Below are the code and all the weights of a small trained network. Each question names an input and a class and asks about switching units off, where a switched-off unit gives its printed mean instead of its output.

import numpy as np


def w(rows, s, z=0):
    codes = np.array(rows[::2]) - 128.0
    scale = np.full(codes.shape[1], s)
    scale[-1] = z or s
    return codes * scale


def f(y):
    return y / 2 * (1 + np.tanh(0.7978845608 * (y + 0.044715 * y**3)))


def log_softmax(a):
    a = a - a.max(-1, keepdims=True)
    return a - np.log(np.exp(a).sum(-1, keepdims=True))


def net(x, mask):
    res = np.array(x, float).reshape(1, 8) / 4 @ E
    y = f(res @ A[0][:, :-1].T + A[0][:, -1])
    res = res + np.where(mask, y, B[0][:, -1]) @ B[0][:, :-1]
    return log_softmax(res[-1] @ U[:, :-1].T + U[:, -1])


A, B = {}, {}
E = w([
[137,131,128,122,130,131,116],'x0',
[118,123,139,149,122,129,120],'x1',
[105,211,146,161,226,140,227],'x2',
[207,203,97,171,72,141,135],'x3',
[147,129,144,142,133,124,100],'x4',
[73,132,87,131,140,249,108],'x5',
[146,161,101,212,219,73,3],'x6',
[147,136,114,95,139,126,136],'x7',
],0.0079)
A[0] = w([
[111,142,62,151,220,82,88,98],'neuron 1',
[151,116,158,144,110,4,169,119],'neuron 2',
[136,97,55,77,96,113,58,87],'neuron 3',
[116,141,9,179,147,61,108,58],'neuron 4',
[110,53,172,112,187,139,136,86],'neuron 5',
[96,153,140,126,49,128,64,95],'neuron 6',
[164,2,120,131,54,90,91,84],'neuron 7',
[83,61,197,105,205,121,123,127],'neuron 8',
[69,73,85,77,189,110,127,74],'neuron 9',
[187,187,34,185,83,157,161,165],'neuron 10',
[152,160,78,133,113,106,141,204],'neuron 11',
[138,163,158,151,165,122,155,174],'neuron 12',
[140,72,74,113,84,122,98,76],'neuron 13',
[181,124,182,103,139,168,180,50],'neuron 14',
[126,60,97,219,193,132,38,254],'neuron 15',
],0.0098,0.0043)
B[0] = w([
[105,150,197,90,68,92,170,206],'neuron 1',
[154,226,7,25,63,191,54,199],'neuron 2',
[106,186,136,164,155,85,204,177],'neuron 3',
[125,163,200,79,68,186,101,174],'neuron 4',
[153,124,124,207,89,124,119,156],'neuron 5',
[148,200,99,149,161,142,126,158],'neuron 6',
[121,177,120,191,136,167,183,210],'neuron 7',
[176,118,105,181,140,77,20,182],'neuron 8',
[132,109,153,183,119,75,2,164],'neuron 9',
[143,48,102,188,69,81,87,208],'neuron 10',
[153,77,101,161,112,112,136,169],'neuron 11',
[98,119,114,177,173,114,158,177],'neuron 12',
[159,196,163,177,135,114,242,164],'neuron 13',
[103,170,212,174,97,109,80,153],'neuron 14',
[106,69,130,52,143,108,178,254],'neuron 15',
],0.0071,0.0093)
U = w([
[121,125,107,131,107,99,158,239],'0',
[172,80,109,186,88,84,102,35],'1',
[94,225,94,164,189,102,210,2],'2',
[157,110,135,102,110,123,160,211],'3',
[132,133,248,56,53,152,163,7],'4',
[141,128,78,96,146,140,154,232],'5',
[125,124,63,100,138,126,151,155],'6',
[102,160,37,78,130,167,117,101],'7',
],0.011,0.0046)

Each question gives the input, the list of numbers given to net, and the class t.
The units are the neurons (one row each of A and B). Each row of codes is followed by its name. A weight is (code - 128) times the scale printed after its matrix; where a second scale follows, it is the last column's (A, B and U).
mask holds one flag per neuron, in row order. A switched-off neuron (its flag False) gives its mean, the last column of its row in B, instead of its output. The means were averaged over made-up inputs and are rounded, as every weight is.
A unit's drop is (log p(t) with every unit on - log p(t) with that unit switched off) / (log p(t) with every unit on - log p(t) with every unit switched off).
The circuit of an input: a set's keep is (log p(t) with only the set's units on - log p(t) with every unit switched off) / (log p(t) with every unit on - log p(t) with every unit switched off). Starting from the 12 units with the biggest drops (on a tie, the unit counted first), units are removed one at a time, each time the one whose removal leaves the highest keep (on an exact tie, the one counted first), for as long as the keep stays at least 0.8.
circuit, biggest first: the units of the circuit, biggest drop first
most important unit: the unit with the biggest drop
k most important neurons: the k neurons with the biggest drops, biggest first
drop when u is switched off: that unit's drop, to one decimal
input [6,-7,4,7,7,3,8,-4], class 4: circuit, biggest first => (neuron 4; neuron 1)
input [3,-5,-4,-6,5,-3,-5,-3], class 1: most important unit => neuron 8
input [1,-2,3,-7,2,5,5,3], class 1: circuit, biggest first => (neuron 8; neuron 9)
input [2,-3,-1,-4,-5,-6,-5,-8], class 6: circuit, biggest first => (neuron 2; neuron 1)
input [-1,-2,-3,-7,1,-8,8,-8], class 4: circuit, biggest first => (neuron 1; neuron 4)
input [4,2,-6,-2,-4,2,8,4], class 4: 3 most important neurons => (neuron 4; neuron 1; neuron 15)
input [-3,0,-8,7,4,5,7,-1], class 2: circuit, biggest first => (neuron 3; neuron 13)
input [5,5,-1,-7,-3,1,8,-4], class 4: circuit, biggest first => (neuron 1; neuron 4)
input [-7,0,3,5,0,-2,8,-8], class 4: circuit, biggest first => (neuron 4; neuron 1)
input [-3,1,-7,3,0,-3,7,5], class 2: circuit, biggest first => (neuron 3; neuron 7)
input [4,2,3,-6,-4,6,4,2], class 1: 2 most important neurons => (neuron 9; neuron 8)
input [2,-2,-2,1,6,-6,4,7], class 6: 2 most important neurons => (neuron 2; neuron 14)
input [-4,-7,-3,5,3,-7,-4,7], class 5: 2 most important neurons => (neuron 2; neuron 1)
input [-8,-3,8,-5,-1,-5,6,-1], class 0: circuit, biggest first => (neuron 1; neuron 8; neuron 7)
input [3,-8,-8,1,-8,5,-4,7], class 2: circuit, biggest first => (neuron 3; neuron 13; neuron 7)
input [-7,5,7,1,6,-8,2,7], class 7: circuit, biggest first => (neuron 2)
input [0,4,4,7,-6,-1,-3,-1], class 1: circuit, biggest first => (neuron 10; neuron 15)
input [-7,0,1,6,5,-1,8,2], class 4: circuit, biggest first => (neuron 4; neuron 1)
input [-3,-7,2,7,6,3,7,6], class 1: 3 most important neurons => (neuron 10; neuron 11; neuron 2)
input [5,-1,-1,8,-2,7,3,6], class 1: circuit, biggest first => (neuron 10)
input [-2,-1,-4,7,1,-3,-6,3], class 1: 2 most important neurons => (neuron 10; neuron 15)
input [-3,7,-4,2,-2,7,7,-4], class 4: circuit, biggest first => (neuron 4; neuron 1; neuron 15)
input [2,-3,1,-8,3,-5,3,1], class 1: 2 most important neurons => (neuron 8; neuron 9)
input [7,-4,-8,1,-6,-1,1,-3], class 2: drop when neuron 4 is switched off => 0.0
input [0,4,2,6,-3,-2,2,1], class 1: drop when neuron 3 is switched off => 0.1
input [0,-3,4,7,-4,-7,-6,-4], class 1: drop when neuron 14 is switched off => 0.2
input [-2,-1,1,1,0,-4,-3,3], class 7: drop when neuron 1 is switched off => 0.2
input [-5,-4,-7,-6,2,-5,-3,-1], class 2: most important unit => neuron 7
